Here is a tiny trained network, its code and every weight. The questions are about switching its units off for an input and a class, where a switched-off unit gives its printed mean instead of its output.

import numpy as np


def w(rows, s, z=0):
    codes = np.array(rows[::2]) - 128.0
    scale = np.full(codes.shape[1], s)
    scale[-1] = z or s
    return codes * scale


def f(y):
    return np.maximum(y, 0)


def log_softmax(a):
    a = a - a.max(-1, keepdims=True)
    return a - np.log(np.exp(a).sum(-1, keepdims=True))


def net(x, mask):
    res = np.array(x, float).reshape(1, 6) / 4 @ E
    y = f(res @ A[0][:, :-1].T + A[0][:, -1])
    res = res + np.where(mask, y, B[0][:, -1]) @ B[0][:, :-1]
    return log_softmax(res[-1] @ U[:, :-1].T + U[:, -1])


A, B = {}, {}
E = w([
[167,77,76,89,77,118,154,196,208,194,135],'x0',
[66,186,139,124,98,158,124,246,138,159,139],'x1',
[1,59,178,128,97,157,58,139,131,183,110],'x2',
[221,161,176,79,21,82,102,125,129,51,131],'x3',
[182,71,79,124,118,89,190,71,141,165,95],'x4',
[186,174,147,210,140,98,142,91,112,153,179],'x5',
],0.0084)
A[0] = w([
[57,74,112,120,110,138,119,134,152,179,112,251],'n1',
[248,116,95,111,107,100,161,50,118,94,107,238],'n2',
[123,119,62,180,247,134,181,116,131,200,129,137],'n3',
[122,139,183,184,209,127,101,20,75,99,127,175],'n4',
[125,223,123,116,178,118,167,142,67,27,107,152],'n5',
[162,200,178,117,41,121,100,186,115,101,147,178],'n6',
],0.015,0.003)
B[0] = w([
[100,69,160,64,128,144,119,160,118,188,98,210],'n1',
[202,56,107,75,114,77,162,67,159,67,140,253],'n2',
[101,176,53,151,173,117,246,193,88,183,99,215],'n3',
[63,105,72,218,159,122,78,57,127,90,189,240],'n4',
[168,204,166,56,157,212,111,99,73,96,123,216],'n5',
[147,169,168,218,36,104,130,189,161,128,131,226],'n6',
],0.014,0.019)
U = w([
[88,167,75,111,178,119,217,193,84,197,112,148],'0',
[64,208,191,39,199,191,33,155,100,140,141,22],'1',
[55,157,110,203,196,133,62,39,79,80,219,139],'2',
[203,198,151,38,109,149,145,78,73,57,165,39],'3',
[34,1,204,19,57,145,47,184,121,196,84,249],'4',
[204,33,87,17,94,27,190,70,167,107,147,150],'5',
[151,225,187,177,34,84,108,191,163,116,157,176],'6',
],0.0059,0.0018)

Each question gives the input, the list of numbers given to net, and the class t.
The units are the neurons (one row each of A and B). Each row of codes is followed by its name. A weight is (code - 128) times the scale printed after its matrix; where a second scale follows, it is the last column's (A, B and U).
mask holds one flag per neuron, in row order. A switched-off neuron (its flag False) gives its mean, the last column of its row in B, instead of its output. The means were averaged over made-up inputs and are rounded, as every weight is.
A unit's drop is (log p(t) with every unit on - log p(t) with that unit switched off) / (log p(t) with every unit on - log p(t) with every unit switched off).
The circuit of an input: a set's keep is (log p(t) with only the set's units on - log p(t) with every unit switched off) / (log p(t) with every unit on - log p(t) with every unit switched off). Starting from all 6 units, units are removed one at a time, each time the one whose removal leaves the highest keep (on an exact tie, the one counted first), for as long as the keep stays at least 0.8.
circuit, biggest first: the units of the circuit, biggest drop first
k most important neurons: the k neurons with the biggest drops, biggest first
drop of u: that unit's drop, to one decimal
input [-5,2,6,8,6,6], class 6: most important neuron : (n6)
input [7,-2,3,-2,4,3], class 0: 2 most important neurons : (n3 n2)
input [7,8,3,1,7,5], class 4: circuit, biggest first : (n1 n3)
input [2,-6,7,6,1,-3], class 4: 3 most important neurons : (n1 n3 n4)
input [-4,6,8,-4,-4,5], class 4: 2 most important neurons : (n1 n5)
input [-3,-3,0,0,-6,-8], class 1: circuit, biggest first : (n2 n5)
input [1,-2,-2,-6,-8,5], class 0: 2 most important neurons : (n3 n2)
input [2,-4,-1,-4,-5,-6], class 4: 2 most important neurons : (n2 n1)
input [-3,6,-5,-5,-3,7], class 0: 2 most important neurons : (n3 n2)
input [8,5,6,7,-5,-4], class 6: 2 most important neurons : (n6 n2)
input [-5,-1,4,-7,2,-1], class 0: 2 most important neurons : (n3 n1)
input [-1,-3,-7,1,-1,-8], class 3: 2 most important neurons : (n5 n1)
input [6,-1,-1,8,-2,0], class 6: 2 most important neurons : (n6 n1)
input [-2,0,-3,-6,4,-7], class 0: most important neuron : (n3)
input [7,1,5,6,-1,0], class 6: 2 most important neurons : (n6 n2)
input [-3,-3,5,0,-2,-5], class 4: drop of n1 : 0.4
input [4,3,-2,5,-3,-4], class 6: drop of n1 : 0.0
input [6,2,4,7,2,0], class 6: drop of n6 : 0.8
